Below is a small trained network, with its code and all its weights. Each question gives an input and a class and asks what happens when units are switched off, that is, made to give their printed mean instead of their output.

import numpy as np


def w(rows, s, z=0):
    codes = np.array(rows[::2]) - 128.0
    scale = np.full(codes.shape[1], s)
    scale[-1] = z or s
    return codes * scale


def f(y):
    return np.maximum(y, 0)


def log_softmax(a):
    a = a - a.max(-1, keepdims=True)
    return a - np.log(np.exp(a).sum(-1, keepdims=True))


def net(x, mask):
    res = np.array(x, float).reshape(1, 8) / 4 @ E
    y = f(res @ A[0][:, :-1].T + A[0][:, -1])
    res = res + np.where(mask, y, B[0][:, -1]) @ B[0][:, :-1]
    return log_softmax(res[-1] @ U[:, :-1].T + U[:, -1])


A, B = {}, {}
E = w([
[24,110,93,183,116,113,127,184,127,77,84,128],'x0',
[143,125,85,143,168,160,48,57,115,97,136,150],'x1',
[156,136,125,147,98,114,168,190,120,166,136,96],'x2',
[131,103,84,138,196,124,152,89,161,151,59,118],'x3',
[142,143,104,152,129,160,114,168,87,150,215,8],'x4',
[167,75,170,78,104,40,144,79,162,174,155,167],'x5',
[162,172,137,147,92,99,101,147,80,88,184,135],'x6',
[143,180,104,120,102,138,129,139,135,142,132,133],'x7',
],0.012)
A[0] = w([
[9,119,64,200,161,155,179,213,147,88,65,140,218],'neuron 0',
[131,152,88,201,147,152,134,183,104,106,161,37,253],'neuron 1',
[65,122,142,82,132,134,168,104,178,79,105,254,173],'neuron 2',
[201,138,152,161,100,93,178,235,132,136,175,90,162],'neuron 3',
[137,143,119,126,117,57,85,71,82,90,156,175,197],'neuron 4',
[135,154,141,101,71,67,215,187,113,170,179,113,147],'neuron 5',
[188,133,141,112,146,148,114,66,110,131,155,129,232],'neuron 6',
[187,157,167,87,78,82,126,195,117,199,174,87,145],'neuron 7',
[166,155,123,107,198,224,86,49,110,153,167,131,150],'neuron 8',
[149,65,138,60,130,99,167,67,148,160,110,175,135],'neuron 9',
[159,87,126,68,164,77,178,26,170,189,125,147,110],'neuron 10',
[102,101,79,201,168,122,129,171,110,128,96,61,95],'neuron 11',
[79,136,98,177,121,82,57,145,113,79,125,172,88],'neuron 12',
[175,62,126,41,138,58,119,55,198,137,56,164,148],'neuron 13',
],0.009,0.003)
B[0] = w([
[124,32,172,208,139,140,135,200,138,147,44,87,252],'neuron 0',
[194,104,73,111,164,134,155,165,94,53,136,15,250],'neuron 1',
[108,90,157,118,110,94,124,118,93,159,51,227,220],'neuron 2',
[192,119,158,88,81,155,173,138,115,153,170,82,224],'neuron 3',
[129,226,113,154,107,77,84,146,129,55,214,215,182],'neuron 4',
[150,125,197,92,98,115,182,186,96,155,180,152,215],'neuron 5',
[71,210,110,91,124,157,94,107,116,165,140,149,193],'neuron 6',
[162,142,161,45,100,161,166,165,49,176,165,94,215],'neuron 7',
[87,116,30,71,106,172,55,46,83,97,58,94,217],'neuron 8',
[110,89,149,150,202,76,190,31,170,163,199,174,211],'neuron 9',
[66,158,104,83,235,109,168,64,153,187,234,134,225],'neuron 10',
[161,107,86,221,133,90,151,150,146,110,113,55,201],'neuron 11',
[117,149,158,204,83,91,95,155,140,83,150,146,179],'neuron 12',
[66,175,132,147,214,141,164,57,254,251,186,199,242],'neuron 13',
],0.0078,0.016)
U = w([
[92,158,126,80,206,115,186,16,195,189,172,194,1],'0',
[145,70,96,225,152,136,171,183,130,110,94,11,153],'1',
[124,193,135,169,74,76,82,124,107,32,184,210,167],'2',
[175,141,185,11,45,140,206,188,73,151,186,86,191],'3',
[125,167,22,28,128,202,39,47,80,90,117,56,105],'4',
[85,70,180,136,108,122,144,138,140,148,2,215,172],'5',
],0.0079,0.0019)

Each question gives the input, the list of numbers given to net, and the class t.
The units are the neurons (one row each of A and B). Each row of codes is followed by its name. A weight is (code - 128) times the scale printed after its matrix; where a second scale follows, it is the last column's (A, B and U).
mask holds one flag per neuron, in row order. A switched-off neuron (its flag False) gives its mean, the last column of its row in B, instead of its output. The means were averaged over made-up inputs and are rounded, as every weight is.
A unit's drop is (log p(t) with every unit on - log p(t) with that unit switched off) / (log p(t) with every unit on - log p(t) with every unit switched off).
The circuit of an input: a set's keep is (log p(t) with only the set's units on - log p(t) with every unit switched off) / (log p(t) with every unit on - log p(t) with every unit switched off). Starting from the 12 units with the biggest drops (on a tie, the unit counted first), units are removed one at a time, each time the one whose removal leaves the highest keep (on an exact tie, the one counted first), for as long as the keep stays at least 0.8.
units of the circuit, in order: the units of the circuit, biggest drop first
top k neurons: the k neurons with the biggest drops, biggest first
drop of u: that unit's drop, to one decimal
input [8,-8,-6,8,5,7,2,-1], class 1: units of the circuit, in order -> neuron 0
input [1,5,3,5,-2,-1,4,-7], class 1: top 3 neurons -> neuron 10; neuron 2; neuron 9
input [3,1,8,-5,-5,-8,8,6], class 1: top 2 neurons -> neuron 0; neuron 1
input [0,-8,2,-3,-7,-7,3,-4], class 5: units of the circuit, in order -> neuron 0; neuron 1
input [-8,-5,-5,-8,-5,3,7,-2], class 0: top 4 neurons -> neuron 9; neuron 13; neuron 1; neuron 10
input [8,-6,-1,7,3,6,-5,5], class 1: top 3 neurons -> neuron 0; neuron 11; neuron 6
input [-1,1,8,-4,-8,-7,1,-5], class 5: top 2 neurons -> neuron 1; neuron 11
input [6,6,0,5,-5,0,-3,-8], class 5: top 2 neurons -> neuron 0; neuron 2
input [-3,4,2,2,8,-5,1,-6], class 4: top 2 neurons -> neuron 8; neuron 0
input [-5,1,2,4,-7,-5,7,8], class 2: top 4 neurons -> neuron 1; neuron 10; neuron 4; neuron 13
input [-2,8,-6,-3,0,-3,5,-5], class 4: drop of neuron 6 -> 0.1
input [-7,-3,-8,0,7,-4,6,0], class 4: drop of neuron 8 -> 0.2
